[  0 -22  29   8 -22  12 -39   2   3 -15  21 -12 -14 -21 -28  -6   8 -11
  -2 -12  -9  -2   4 -10  -3 -11   7   4  13  12   3 -10  -3  -1   0  -4
 -11  -9  15  -2  -1 -12 -14   5   3  15  12  -4 -29 -11  10 -14   7] | <62>.<104>
[  4 -10  24  14 -14  15 -14   4  -3  -6  14  -7 -14   1 -15  -4  10  -5
   3  -4  -6  -3   2  -5   2  -5   0   1   2  -8  -1  -6   0  -1   8  -1
  -1 -10  13   2  -7  -3 -16  -5   4   9  -1  -7 -16  -4   9 -13  -4] | <62>.<87>
[ -2 -23  28   7 -17  13 -23   7  -4 -19   8  -5   5 -16 -23   3  16  -4
   4  -8 -12   0   1  -3  -4 -13   0  -4  16  11   5   1   1   5   0  -7
   4  -7  12   4  -6  -9 -16   8   0   4  12  -5 -23  -5   8  -9  -1] | <62>.<104>
[-10 -11  13   8 -53  10 -33   6  10 -18  23   4  -7 -12 -19   2   9  -2
  -3  -3 -10   2  -2  -4   0 -11   4  13   8  10   4  -1   2  -1   7  -6
   1 -10   3   1  -1 -26 -16  17  -5  15   7   0 -21  -5   5  -7   1] | <62>.<104>
[  0 -14  11   2 -16  -3 -20  -2   1  -9  12  -4 -15  11 -22   2   8   4
   3   3  -6  -3   1   1   7  -9   5   2  25   2  10  -7  11  -2   3 -12
  -3 -13  11   6   1 -15 -12   6   5   6   5  -2 -24   0   7  -2  -4] | <62>.<94>
[  4   1  -3  10 -28   0  -7   2  -8  23  -1   4  -9  22  10  -2   1   3
   5  13   7   3   3   6   6   7  10  -2  21 -14   7  -6  -5 -13   6   1
  14   2   6   2  -4   0  20 -10  -2   2 -18   6 -11  10  26  13   0] | <65>.<90>
[ -2 -20  17   3 -16   9 -21  -5   4 -20   7   2  -3 -35 -14  -5  -1 -10
  -8  -6  -9   1  -3 -15 -12 -11   2  -7   1   8  -1  -2  12  14  -3   5
  -2   0  -1  -3  -8  -6  -8   9  -5   8   9   0 -19 -11   0 -10   5] | <62>.<104>
[ -2 -16  26  10 -27  16 -15  13 -11 -15   9 -14 -20   1 -21  -4  18  -2
   9   0  -2  -2   8   0   0 -11   6   6  21 -10   8  -9  -2  -2   4   0
   1 -15  23   4  -5  -4 -22   2  31   5  -2  -6 -29  -1   9  -1 -11] | <62>.<94>
[  4 -12  19  -4 -22  14 -15  -3   1  -3   9   4  -8  -5  -8  -1   4  -3
  -9  -7  -7   4   6 -10  -8  -7   4   4  19  -3   8  -6   1   1  -2   7
  -7  -2   1   0  -2 -17  -5   9  -5   8   8  -3 -21  -8  10  -7  15] | <62>.<104>
[ -3 -19  28   3  -2   8 -28  -1   3 -15  27  -5  -9 -19 -23   2  12  -6
  -5 -13 -13  16  -2  -9  -7 -12   2   0   9   9   2   5  15   5   2  -2
   4  -1  17  -1   4 -14 -17  -2  -7   9  12   3 -24  -4   3 -17   5] | <62>.<87>
[  4 -17  21  14 -22   9 -12   6  -7 -15   1 -15  -9  16 -15  -1  19 -19
   9  -6  -4  -8   1   1   6  -8   1   3  23  -1  11  -1   5   2   6  -4
   3 -18  17   4   0  -4 -18   2  19   9  -1  -9 -19   0  27   1   1] | <62>.<94>
[  1   7  -6   2 -41   6 -19 -31  -3   2  11  10   0  -6  17 -10  -1   7
  -7  11  34   5  -3  -2   2  -9  14   3  13  -2   5 -16   0  -5  -1   5
  -8  -6  -7  -4   8 -16   3  -5  -7   7  -3   3 -19   0   5  11   8] | <62>.<94>
[  4  -3  17   2  11   0  12   9  -5  -6 -12 -10  -7   9 -24   1  14   4
  12  -5   8  -7   1   2   6   4   6  -1   9  -7   1  -3  -5  -3   7   5
   3  -8  14  -1  -6   9  -9  -5   4  -2  -2  -9  10  10   4  -2   0] | <65>.<102>
[ -2 -10  15   9 -13  25 -14   7  -1  -7   6  -1  -7  -3 -27  -3   8  -7
   3  -1  -4  -2  -3  -3  16  -9   4   7   9  -1   4  -8  -3   3   4  -2
  -2 -16  18   4  -4  -9 -15   4   3   5 -18  -5 -15   1  11  -3   4] | <62>.<94>
